Below is a small trained network, with its code and all its weights. Each question gives an input and a class and asks what happens when units are switched off, that is, made to give their printed mean instead of their output.

import numpy as np


def w(rows, s, z=0):
    codes = np.array(rows[::2]) - 128.0
    scale = np.full(codes.shape[1], s)
    scale[-1] = z or s
    return codes * scale


def f(y):
    return np.maximum(y, 0)


def log_softmax(a):
    a = a - a.max(-1, keepdims=True)
    return a - np.log(np.exp(a).sum(-1, keepdims=True))


def net(x, mask):
    res = np.array(x, float).reshape(1, 6) / 4 @ E
    y = f(res @ A[0][:, :-1].T + A[0][:, -1])
    res = res + np.where(mask, y, B[0][:, -1]) @ B[0][:, :-1]
    return log_softmax(res[-1] @ U[:, :-1].T + U[:, -1])


A, B = {}, {}
E = w([
[251,70,106,140,249],'x0',
[130,127,126,128,126],'x1',
[127,128,127,128,130],'x2',
[134,126,121,127,120],'x3',
[200,200,171,205,107],'x4',
[41,83,83,233,135],'x5',
],0.011)
A[0] = w([
[54,15,79,149,141,145],'n1',
[84,57,79,148,126,113],'n2',
[132,130,93,160,153,108],'n3',
[84,83,88,105,133,156],'n4',
[71,154,121,57,85,255],'n5',
[185,82,143,51,203,158],'n6',
[105,86,130,39,84,167],'n7',
[152,214,114,187,139,175],'n8',
[113,72,101,122,162,155],'n9',
[192,187,168,128,86,168],'n10',
[156,65,155,116,140,160],'n11',
[35,182,127,203,39,170],'n12',
[126,122,124,213,120,74],'n13',
[175,143,135,170,170,59],'n14',
[141,133,102,253,108,86],'n15',
[200,67,136,176,183,111],'n16',
[202,232,172,91,117,145],'n17',
[132,120,118,14,144,216],'n18',
],0.014,0.0052)
B[0] = w([
[78,3,117,98,89,213],'n1',
[104,58,161,113,116,182],'n2',
[110,110,128,141,162,150],'n3',
[90,103,140,86,84,177],'n4',
[76,217,119,53,68,211],'n5',
[209,118,58,65,163,206],'n6',
[79,206,95,89,119,183],'n7',
[98,153,172,167,172,178],'n8',
[155,82,119,98,124,171],'n9',
[125,145,220,119,87,186],'n10',
[163,121,108,109,144,162],'n11',
[111,124,106,211,18,252],'n12',
[114,155,93,193,172,164],'n13',
[75,136,149,101,195,162],'n14',
[82,176,86,211,195,184],'n15',
[86,107,146,98,239,196],'n16',
[162,81,216,93,97,200],'n17',
[188,207,56,85,149,191],'n18',
],0.026,0.021)
U = w([
[85,242,128,67,119,234],'0',
[138,174,247,125,60,251],'1',
[206,141,53,95,138,95],'2',
[123,122,233,62,177,19],'3',
[97,110,130,117,64,116],'4',
[94,193,130,217,119,207],'5',
[123,56,137,97,156,79],'6',
[109,150,118,193,218,112],'7',
],0.012,0.0014)

Each question gives the input, the list of numbers given to net, and the class t.
The units are the neurons (one row each of A and B). Each row of codes is followed by its name. A weight is (code - 128) times the scale printed after its matrix; where a second scale follows, it is the last column's (A, B and U).
mask holds one flag per neuron, in row order. A switched-off neuron (its flag False) gives its mean, the last column of its row in B, instead of its output. The means were averaged over made-up inputs and are rounded, as every weight is.
A unit's drop is (log p(t) with every unit on - log p(t) with that unit switched off) / (log p(t) with every unit on - log p(t) with every unit switched off).
The circuit of an input: a set's keep is (log p(t) with only the set's units on - log p(t) with every unit switched off) / (log p(t) with every unit on - log p(t) with every unit switched off). Starting from the 12 units with the biggest drops (on a tie, the unit counted first), units are removed one at a time, each time the one whose removal leaves the highest keep (on an exact tie, the one counted first), for as long as the keep stays at least 0.8.
units of the circuit, in order: the units of the circuit, biggest drop first
top k neurons: the k neurons with the biggest drops, biggest first
drop when u is switched off: that unit's drop, to one decimal
input [2,6,0,-5,0,-5], class 2: units of the circuit, in order	[n6]
input [-7,2,1,-3,0,1], class 4: top 3 neurons	[n12 n18 n15]
input [7,-5,-7,-2,1,-7], class 3: top 2 neurons	[n17 n16]
input [0,3,6,-6,3,-2], class 1: top 4 neurons	[n16 n6 n1 n10]
input [-6,-5,-6,-5,1,-6], class 1: top 2 neurons	[n17 n10]
input [-8,-6,-3,-4,1,-5], class 1: top 2 neurons	[n17 n12]
input [5,-6,3,-2,-7,1], class 6: top 3 neurons	[n1 n2 n16]
input [1,6,2,2,3,1], class 7: top 2 neurons	[n12 n5]
input [8,-5,0,7,1,5], class 7: top 2 neurons	[n15 n17]
input [-3,5,-1,4,6,0], class 1: top 2 neurons	[n10 n17]
input [1,-6,7,7,1,-4], class 3: top 2 neurons	[n12 n17]
input [-3,-1,-4,8,1,0], class 1: drop when n1 is switched off	0.2
input [5,4,4,-4,4,0], class 3: drop when n12 is switched off	0.7
input [6,4,6,-3,1,5], class 7: units of the circuit, in order	[n15]
input [0,-2,2,8,8,6], class 5: drop when n12 is switched off	0.6
